Here is a tiny trained network, its code and every weight. The questions are about switching its units off for an input and a class, where a switched-off unit gives its printed mean instead of its output.

import numpy as np


def w(rows, s, z=0):
    codes = np.array(rows[::2]) - 128.0
    scale = np.full(codes.shape[1], s)
    scale[-1] = z or s
    return codes * scale


def norm(h):
    return h / np.sqrt((h * h).mean(-1, keepdims=True) + 1e-5)


def f(y):
    return np.maximum(y, 0)


def log_softmax(a):
    a = a - a.max(-1, keepdims=True)
    return a - np.log(np.exp(a).sum(-1, keepdims=True))


def net(x, mask):
    res = np.array(x, float).reshape(1, 6) / 4 @ E
    u = 0
    for l in range(3):
        y = f(norm(res) @ A[l][:, :-1].T + A[l][:, -1])
        res = res + np.where(mask[u : u + 4], y, B[l][:, -1]) @ B[l][:, :-1]
        u += 4
    return log_softmax(norm(res)[-1] @ U[:, :-1].T + U[:, -1])


A, B = {}, {}
E = w([
[143,154,57,123,75,162,69],'x0',
[150,130,158,153,178,111,249],'x1',
[125,160,161,103,138,49,92],'x2',
[123,136,114,140,80,193,95],'x3',
[133,125,112,157,128,162,162],'x4',
[114,44,88,73,143,32,152],'x5',
],0.011)
A[0] = w([
[156,122,96,127,113,103,59,42],'L0N1',
[140,149,151,95,122,127,60,2],'L0N2',
[124,73,30,99,113,108,109,38],'L0N3',
[117,173,114,128,133,106,1,39],'L0N4',
],0.02,0.0043)
B[0] = w([
[97,159,69,102,163,96,120,198],'L0N1',
[140,143,132,87,92,125,120,184],'L0N2',
[130,6,156,179,211,126,22,243],'L0N3',
[139,165,171,67,34,114,125,254],'L0N4',
],0.014,0.0095)
A[1] = w([
[64,177,142,102,136,134,111,2],'L1N1',
[109,147,124,142,90,224,121,171],'L1N2',
[107,84,177,124,183,80,243,171],'L1N3',
[91,46,3,118,125,107,155,91],'L1N4',
],0.021,0.0012)
B[1] = w([
[75,100,96,107,51,164,166,157],'L1N1',
[160,115,10,163,135,136,149,192],'L1N2',
[28,159,186,32,174,169,253,248],'L1N3',
[204,113,252,219,225,57,11,185],'L1N4',
],0.014,0.017)
A[2] = w([
[168,134,52,198,140,154,170,92],'L2N1',
[118,252,161,104,64,127,85,78],'L2N2',
[119,174,197,152,144,118,210,187],'L2N3',
[65,172,172,96,137,154,190,4],'L2N4',
],0.023,0.0019)
B[2] = w([
[160,172,160,240,131,190,133,199],'L2N1',
[129,133,82,82,5,70,129,210],'L2N2',
[73,125,80,56,183,131,170,237],'L2N3',
[125,146,112,102,178,131,251,254],'L2N4',
],0.016)
U = w([
[164,175,90,214,97,175,137,30],'0',
[95,150,126,85,169,119,205,252],'1',
[128,163,91,68,8,88,112,131],'2',
[136,81,164,143,162,77,53,107],'3',
],0.015,0.0026)

Each question gives the input, the list of numbers given to net, and the class t.
The units are the neurons (one row each of A and B). Each row of codes is followed by its name. A weight is (code - 128) times the scale printed after its matrix; where a second scale follows, it is the last column's (A, B and U).
mask holds one flag per neuron, layer by layer. A switched-off neuron (its flag False) gives its mean, the last column of its row in B, instead of its output. The means were averaged over made-up inputs and are rounded, as every weight is.
A unit's drop is (log p(t) with every unit on - log p(t) with that unit switched off) / (log p(t) with every unit on - log p(t) with every unit switched off).
The circuit of an input: a set's keep is (log p(t) with only the set's units on - log p(t) with every unit switched off) / (log p(t) with every unit on - log p(t) with every unit switched off). Starting from all 12 units, units are removed one at a time, each time the one whose removal leaves the highest keep (on an exact tie, the one counted first), for as long as the keep stays at least 0.8.
units of the circuit, in order: the units of the circuit, biggest drop first
most important unit: the unit with the biggest drop
k most important neurons: the k neurons with the biggest drops, biggest first
top k neurons in layer l: the k neurons of layer l with the biggest drops, biggest first
drop when u is switched off: that unit's drop, to one decimal
input [4,-2,-1,8,-8,8], class 3: most important unit => L0N3
input [-2,1,-7,-3,-8,6], class 3: 2 most important neurons => L0N3, L1N4
input [-2,-7,-3,5,5,-8], class 0: units of the circuit, in order => L1N2, L2N1
input [-4,-5,-6,7,-7,-7], class 2: top 2 neurons in layer 2 => L2N2, L2N4
input [4,4,5,5,2,-8], class 0: 3 most important neurons => L1N2, L1N3, L2N1
input [-3,-3,-5,-7,5,3], class 3: 3 most important neurons => L1N4, L0N3, L2N4
input [0,-4,-6,-1,-3,-5], class 0: top 2 neurons in layer 1 => L1N2, L1N3
input [0,1,6,8,7,-1], class 0: 4 most important neurons => L1N2, L1N3, L2N1, L0N1
input [7,-1,-7,0,-8,-7], class 2: 2 most important neurons => L0N4, L0N3
input [-5,-3,1,0,3,-3], class 0: 2 most important neurons => L0N3, L1N3
input [6,7,7,5,2,-3], class 0: drop when L1N3 is switched off => 0.6
input [5,-1,-3,7,4,-4], class 0: drop when L1N2 is switched off => 0.3
input [5,-1,4,3,1,-8], class 2: drop when L0N4 is switched off => 0.1
input [5,-7,5,-2,-3,4], class 2: units of the circuit, in order => L0N4
